Each row has a name. After each piece below comes the name of the row it's from, unless a question asks for something else. Each question is about the rows just above it.

[-8.5 -0.1  1.2  2.6  0.7 -2.3 -4.8] : <82>
[-28.4 -10.2 -26.2   2.7  24.4  24.3  18.2] : <121>
[  2.2  92.8  67.4  -8.0 -21.5 -28.5 -28.6] : <66>
[-15.6 -12.7 -28.5  25.3  41.3  29.9  15.4] : <15>
Shift each entry of [92.8] by +1 times 0.1: : [92.9]
[ 92.8  67.4  -8.0 -21.5 -28.5 -28.6] is in which row? : <66>
The one value in <15> and <66>: : [-28.5]
The row with [-28.5  25.3  41.3  29.9  15.4] is : <15>

[-61.6  29.2 -20.0  85.5  -7.9]  <115>
[-61.2  -1.2  -8.0 -20.0   0.4]  <84>
[-61.6  29.2  -7.9  85.5   7.4]  <64>
[-20.0] with -1 step of 0.1 on every entry: : [-20.1]
Shift each entry of [ 29.2 -20.0  85.5] by +1 times 0.1: : [ 29.3 -19.9  85.6]
which: [-20.0   0.4] : <84>
Shared by <84> and <115>: : [-20.0]
[-61.2  -1.2] with -1 step of 0.1 on every entry: : [-61.3  -1.3]
which: [-20.0  85.5] : <115>
Which row holds [-61.6  29.2  -7.9  85.5]? : <64>

[  7.3   1.4   9.5  -6.7   2.9 -13.2   1.3] : <87>
[  4.2 -18.2 -22.1  14.3  11.4 -16.2   9.1] : <98>
[  6.6 -32.5   7.1   5.3   2.8  -6.4  75.2] : <35>
[ -8.7  -3.9  -3.8   5.0   7.1  18.5 -25.7] : <95>
[ -1.0  -0.4  10.0  13.1  -3.6 -25.6 -31.4] : <92>
[  1.8  -3.9  -7.8  20.4 -10.7  12.5  -8.6] : <62>
[-5.8 -8.1  5.6  6.1  6.0 33.7 25.8] : <74>
[  7.7 -13.4   8.0  -5.6 -15.0   5.3   2.5] : <41>
[ -9.3  19.2 -10.5  -1.9  -6.0  27.9  35.1] : <63>
[ 17.9   8.5   6.8  13.2   1.4   3.0 -94.2] : <190>
[ 12.8  -7.3  -7.4   1.3   6.9 -28.5 -35.3] : <119>
Shift each entry of [-5.8] by +1 times 0.1: : [-5.7]
Move every entry of [ 2.8 -6.4] by -1 step of 0.1. : [ 2.7 -6.5]
Move every entry of [13.2  1.4] by -1 step of 0.1. : [13.1  1.3]

[  7.3   9.7  -8.9 -24.1   4.2  -1.0   2.7   5.0 -19.9 -42.7  -8.4] -> <124>
[  4.7   0.6   9.9   8.4  -0.5  -1.9   7.6   3.9 -21.1 -15.3   9.4] -> <49>
[ 10.1   7.2  13.2  36.0   4.8   1.4  13.6  13.1 -14.1 -14.9   5.1] -> <44>
[  2.3  -8.3   9.3   1.3  11.1   9.4  75.4 -13.8   8.0   1.8  85.5] -> <9>
[-8.9] with +1 step of 0.1 on every entry: : [-8.8]
Move every entry of [-24.1   4.2] by -1 step of 0.1. : [-24.2   4.1]
Shift each entry of [8.4] by -1 times 0.1: : [8.3]
The one value in <49> and <9>: : [9.4]
[  2.7   5.0 -19.9] with +1 step of 0.1 on every entry: : [  2.8   5.1 -19.8]

[ 9.9 -5.3  3.6 -4.3 -9.6 -4.2  3.6  8.5 -5.8 -1.1 -6.4  0.9 -4.8] = <102>
[-56.4 -52.4 -90.2  81.5  38.5 -19.7  23.2  53.4  72.4 -17.2 -43.2 -64.2
  76.4] = <30>
[ -7.9  -5.8  -9.6  -5.3  -4.3 -47.6   8.5  -9.9  -4.2  -9.4 -10.1 -29.5
   6.2] = <56>
[ 23.2  53.4  72.6  14.0   6.4 -15.6  -6.9  31.8   9.0   2.4  -9.1 -16.7
   8.9] = <3>
[-21.6 -10.8 -20.1 -47.7  36.3 -49.5   7.6  24.7  31.6 -47.6  -7.6 -46.3
  24.9] = <116>
[ -5.8  -9.6  -5.3  -4.3 -47.6   8.5  -9.9  -4.2] is in which row? : <56>
which: [-21.6 -10.8 -20.1 -47.7  36.3 -49.5   7.6  24.7  31.6 -47.6  -7.6 -46.3
  24.9] : <116>
[-21.6 -10.8] with -1 step of 0.1 on every entry: : [-21.7 -10.9]
Which value is in both <116> and <56>? : [-47.6]
which: [23.2 53.4 72.4] : <30>
Shift each entry of [ 23.2  53.4  72.4 -17.2] by -1 times 0.1: : [ 23.1  53.3  72.3 -17.3]
which: [-5.3  3.6 -4.3 -9.6 -4.2  3.6  8.5 -5.8] : <102>

[-66.4   0.0   0.6 -58.2  33.9   0.0 -74.7 -62.2   0.0] : <71>
[ 51.3   0.0 -72.5   0.0  31.0 -15.3  23.4  30.2   6.0] : <20>
[-66.4   0.0   0.0 -58.2 -62.2   0.0 -74.7  33.9   0.6] : <105>
which: [-72.5   0.0] : <20>
which: [  0.0 -72.5   0.0  31.0 -15.3  23.4  30.2   6.0] : <20>
which: [  0.0   0.0 -58.2 -62.2   0.0 -74.7  33.9   0.6] : <105>

[-22.0 -19.4 -17.8  -9.4  -8.1   1.0   1.9   7.4   9.0   8.6  13.3  19.2
   9.7  13.7] = <59>
[11.9 31.4  4.9 19.6 16.3  0.9  5.0 10.3 -2.5  8.4  8.1  3.0  1.2 -5.3] = <106>
[-26.6 -19.2 -14.5  -7.5  -3.9  -8.3  -2.3  -1.0 -11.6  -8.4  -5.2 -14.5
  -4.6 -10.5] = <54>
[  9.1  -4.8 -13.5  -0.8   7.3   5.1  14.6  10.0   1.4 -12.8  -0.5 -18.4
 -21.1  -0.2] = <90>
[13.8 27.6 20.5  5.8 -4.5  3.2  8.2  8.7  3.7  8.1  8.1  4.0  0.9  4.6] = <178>
[-4.8  2.1 -3.1 -8.5 11.7  2.7  6.7  9.3  4.0  7.4  7.9  8.7  6.7 16.0] = <193>
[-31.6  12.6  13.2  21.3  17.7  23.9  22.8  23.2  29.5  23.1  20.0  19.7
  12.1  10.8] = <153>
[-74.6  -8.0  11.4   8.8   3.0   9.9  17.5  12.4  17.2  13.7  25.0  20.0
  23.5  32.0] = <203>
[  3.3  18.1  18.8  16.2   0.8   9.7   8.8   7.4   5.2  -8.4  -8.8 -11.6
 -14.8  -6.9] = <14>
[-12.3  19.0  -1.6   8.0   9.1   1.8   0.2 -10.1  -8.4 -21.6 -13.1 -31.1
 -20.0 -32.2] = <169>
[-39.8 -10.6  -8.0   3.6  16.6   7.5   5.6  13.5  15.3   9.3  20.2  10.7
  24.4  23.5] = <61>
Which value is in both <59> and <193>? : [7.4]
Which row holds [0.9 5.0]? : <106>
[-13.5  -0.8   7.3   5.1  14.6  10.0   1.4 -12.8  -0.5 -18.4] is in which row? : <90>
The one value in <169> and <90>: : [9.1]

[ -9.0  -9.6  45.2  12.1  33.2 -23.0   5.1 -45.3  30.3  48.7   8.1  -9.7
  52.4]  <93>
[-30.3   2.4  44.1 -62.2 -44.2  -5.3   6.5  -9.7 -46.1  15.9   9.5  -8.0
  11.1]  <39>
[-31.5  17.1 -39.8 -44.7 -14.2  -9.0 -40.6  -2.1  26.4  22.5 -29.8  25.2
   7.2]  <42>
[  5.1  18.3  18.0  51.6 -27.3  30.3 -67.5  26.4   9.4  51.2   9.7  13.4
  -9.5]  <58>
[ -9.5  16.4 -24.6  -4.5   5.2 -45.6  16.7   4.7 -35.0   6.2  49.2 -35.9
  20.3]  <170>
[ 35.2  12.6  21.3  24.7  16.3   3.8  16.7 -32.0   7.5  -8.6 -10.0  34.9
 -56.2]  <65>
[-40.6  26.4 -29.8 -39.8  -9.0  -2.1  17.1 -31.5 -44.7  22.5 -14.2  19.3
 -26.1]  <36>
[ 41.8  40.1  55.5 -11.1 -21.6   4.1 -23.6  -5.4  13.1 -62.6  -4.0 -28.7
  38.7]  <78>
[ 13.2 -59.1  -0.8  12.0 -33.8   8.0  -4.8 -19.8  23.6 -40.2  14.9 -27.1
  24.7]  <37>
[-10.2 -22.7 -31.5  -8.0 -11.4 -30.6  -7.2 -30.6  18.2 -29.3  21.1 -27.4
  -4.4]  <136>
[-31.4  18.6   2.9  30.2 -13.7  21.6 -45.5 -40.7   7.1  19.0  -3.0  21.5
 -53.4]  <34>
Which value is in both <65> and <37>? : [24.7]
Where do [-31.5  17.1 -39.8 -44.7 -14.2  -9.0 -40.6  -2.1  26.4  22.5 -29.8] appear? : <42>
which: [-27.3  30.3] : <58>

[  9.2 -20.1 -25.2  14.7 -25.7  30.1  -0.1] = <77>
[-51.7 -48.6   7.7  15.9  23.1  -8.6  52.9] = <168>
[ 25.7 -38.4 -62.3  28.3 -45.9 -25.8 -14.8] = <126>
[ 30.0   9.3  -4.9  17.1 -25.7   0.7 -23.4] = <148>
[ 15.9  30.0 -41.4  22.5 -28.2 -31.6  -0.4] = <131>
[-46.2 -48.6  -1.8 -31.3  14.7  -5.8  42.3] = <192>
[  4.8  -7.9 -14.1   2.9 -15.4 -14.9  -5.8] = <129>
[-48.5   7.7 -30.4  23.1  -8.6  52.9 -35.1] = <52>
[-50.7 -46.6   6.9 -26.6  27.2  16.0  53.9] = <185>
[-27.8 -24.5  -4.3 -16.0  15.8   6.2  25.4] = <7>
[-48.6   7.7  15.9  23.1  -8.6  52.9] is in which row? : <168>
The one value in <131> and <168>: : [15.9]
Which value is in both <148> and <131>? : [30.0]
The row with [-14.1   2.9 -15.4 -14.9] is : <129>
Which row holds [-24.5  -4.3 -16.0  15.8]? : <7>
which: [-48.6   7.7  15.9  23.1  -8.6] : <168>
which: [  4.8  -7.9 -14.1   2.9 -15.4 -14.9] : <129>

[-5.8 -7.1 -8.2 -1.7  0.5 -4.9 -6.2 -6.2  1.4 -8.5 -6.6 -7.4 -3.3 -7.2
 -6.4 -6.8 -3.1 -5.3 -3.4 -1.2 -3.6  1.9  4.8 -7.2  2.0 -9.7 -3.3 -1.9
 -1.2 -5.2 -6.0 -2.1 -8.8  1.4 -3.0  1.1 -5.3  2.2  2.2 -0.4 -2.0 -5.8
 -4.2]  <32>
[ -8.8  18.2 -13.0  22.3  18.3  18.1 -11.0  14.8  -2.2 -12.6  -8.4  17.8
  21.8 -18.6 -11.5 -15.3  -7.4  -7.8 -12.9  -6.3 -17.7  20.5  18.1  20.4
  19.3   3.2 -10.5  22.0 -11.4 -15.8  -6.9  23.0  15.7  15.7  22.8  14.7
 -12.1  -0.2  16.4  -4.7 -10.6  19.2 -13.3]  <215>
[ -6.9  21.6  -2.2  15.8  13.2  15.0  -0.9  16.8  -6.6  -4.3  -8.6  22.5
  10.8 -15.0  -8.6  -9.3  -5.2   3.3 -10.1 -15.6 -25.0  11.4  12.3  14.1
  16.2  -4.9 -15.5  19.6 -19.8  -1.6  -7.0  13.5  14.1  12.9  13.9   7.4
 -11.8  -6.8   9.8 -16.5 -17.0  14.0 -18.3]  <43>
[ 26.8  -9.7  31.4 -22.7 -27.1 -15.4  27.0   4.1  -2.2  32.3  34.2  -1.8
 -18.0  21.7  39.0  38.4  20.3  25.5  27.0   3.4  28.5 -19.1 -27.3  -1.5
 -20.7  30.9  11.3 -19.8  28.0  27.3  37.2 -18.7  -4.4  -8.0 -17.5 -12.6
  35.3  -5.3 -16.9  12.2   6.4  -1.2  16.4]  <114>
[-14.8  11.7 -15.6  13.2  12.4  13.2 -14.3   6.8  -2.0 -16.3 -15.9   6.3
  10.8 -15.3 -17.4 -18.1 -12.4 -12.9 -18.2  -6.2 -20.4  13.8  17.9   7.5
  15.0  -9.8 -10.4  13.8 -17.9 -17.8 -15.7  12.0   9.1  11.6  11.4  12.1
 -17.9  -0.1  12.6  -0.3  -9.3   8.6 -12.8]  <207>
[  7.4   3.2  13.0  -6.7 -15.2   1.1  10.1   4.2 -11.3  12.4   8.8   3.2
  -5.6   6.8  10.4  13.2   4.3   8.1   5.3  -5.1   2.3  -6.4 -11.6  -0.5
  -4.4   9.3  -1.1  -5.4   2.5   8.9   7.6  -6.8   6.1  -0.3  -5.4   0.1
   8.9 -12.9  -2.2  10.0  -1.6   1.5   0.9]  <109>
[ -3.5  11.5   3.7   1.6 -16.5   1.8   1.8  15.0   0.8   2.9   1.1  18.8
   1.4   2.9   4.7   3.5  -7.0   6.1  -2.9  -2.8  -3.4  -1.5  -4.2  16.2
   2.7   7.3   1.8   8.8 -10.3   5.9   5.3   3.1   8.0   1.6   4.6  -7.1
  -0.7  -1.5  -5.7 -21.4  -2.6  13.3   0.6]  <18>
[-0.1  0.7  4.7 -4.3 -7.0 -1.3  4.2  0.7 -6.9  3.3 -0.4  0.6 -6.6 -1.3
  1.9  4.0  0.3  4.7  1.1 -7.5 -4.7 -3.6 -3.2 -4.6 -0.2 -3.7 -5.4 -2.3
 -3.0  6.1 -0.1 -5.7 -1.1  1.2 -5.2 -0.6  0.3 -7.8 -0.8  0.8 -5.5 -2.5
 -5.1]  <138>
[-23.3  47.4 -29.9  55.3  35.0  53.0 -23.1  34.9 -14.8 -32.0 -26.8  34.8
  47.9 -51.3 -34.8 -38.4 -13.8 -19.5 -36.2 -25.8 -60.7  58.1  59.6  33.3
  60.2  -9.8 -38.5  53.9 -36.2 -38.8 -27.9  51.1  -3.5  52.8  49.2  55.0
 -34.1  -8.6  57.8  12.8 -33.5  39.3 -45.1]  <88>
[-60.1 -49.6 -49.7 -43.9  31.4 -47.3 -55.3 -62.9  72.3 -50.3 -65.8 -59.9
 -44.7  62.3 -55.9 -45.3 -63.2 -57.5 -41.5  71.7  34.7 -45.1  -0.5 -46.5
 -37.4 -80.2  71.6 -34.9 -42.7 -27.4 -66.8 -46.3 -52.7 -60.4 -47.6 -57.7
 -54.1  70.2 -55.7 -49.3  72.7 -54.7  66.9]  <85>
[ -3.6  38.7 -14.9  41.0  26.4  38.2  -9.9  29.9 -13.3 -17.4 -16.3  33.9
  33.8 -36.7 -20.0 -22.3  -7.6  -4.8 -20.8 -24.0 -45.0  39.3  38.8  28.0
  43.6  -5.3 -30.2  42.4 -27.2 -16.7 -15.4  37.5  30.7  37.6  36.8  34.5
 -21.9 -10.3  38.1  -3.3 -28.4  31.2 -35.2]  <167>
[-38.0 -20.6 -29.7 -20.5  18.7 -23.4 -31.8 -23.1  35.5 -31.3 -16.4 -23.3
 -23.1  23.1 -30.1 -26.0 -38.6 -29.5 -27.4  29.4   7.3 -18.4   5.4 -17.6
 -11.3 -43.3  29.9 -11.1 -30.8 -15.8 -34.7 -21.5 -25.7 -23.0 -22.3 -27.7
 -32.3  34.1 -25.3 -34.4  28.8 -21.1  26.1]  <123>
Which row holds [-38.0 -20.6 -29.7 -20.5  18.7 -23.4 -31.8 -23.1  35.5 -31.3 -16.4 -23.3
 -23.1  23.1 -30.1 -26.0 -38.6 -29.5 -27.4  29.4   7.3 -18.4   5.4 -17.6
 -11.3 -43.3  29.9 -11.1 -30.8 -15.8 -34.7 -21.5 -25.7 -23.0 -22.3 -27.7
 -32.3  34.1 -25.3 -34.4  28.8 -21.1  26.1]? : <123>
[ 26.8  -9.7  31.4 -22.7 -27.1 -15.4  27.0   4.1  -2.2] is in which row? : <114>
which: [-49.3  72.7] : <85>
Shared by <138> and <167>: : [-3.6]
Shift each entry of [3.2] by +1 times 0.1: : [3.3]

[  1.8 -30.2  17.6  33.9  13.8  46.8  38.6]  <174>
[ -3.2  13.1  -0.9  -3.1   8.7  16.5 -33.4]  <28>
[-54.4 -54.3 -56.1 -29.0  54.7  33.5  50.1]  <162>
[ 26.6 -30.7 -49.3  55.2  22.9  67.0  -0.8]  <147>
[ 12.4  -4.1 -24.6  -9.1 -24.1  32.4  -7.4]  <110>
[-5.8  2.4 62.5 61.8 31.4 44.9 55.2]  <24>
[ 63.7  49.1  39.0  61.7 -77.2  20.4 -77.7]  <163>
[ 63.7  49.1  20.1  61.7 -77.2  20.4 -77.7]  <55>
[ 37.9  55.1  16.1   4.2 -34.7  13.3 -52.0]  <50>
[ 17.0  26.3 -30.7 -72.5 -32.8 -61.3 -29.9]  <137>
[-68.7 -37.7  -3.6 -28.9 -14.5 -50.4  89.0]  <205>
[ -9.3  12.1  64.3 -54.3 -28.9 -72.1   0.3]  <216>
which: [ 26.3 -30.7] : <137>
The one value in <162> and <216>: : [-54.3]
Which value is in both <147> and <24>? : [55.2]
which: [37.9 55.1 16.1  4.2] : <50>
which: [63.7 49.1 39.0] : <163>
Which row holds [-54.3 -28.9]? : <216>
[-72.5 -32.8 -61.3] is in which row? : <137>

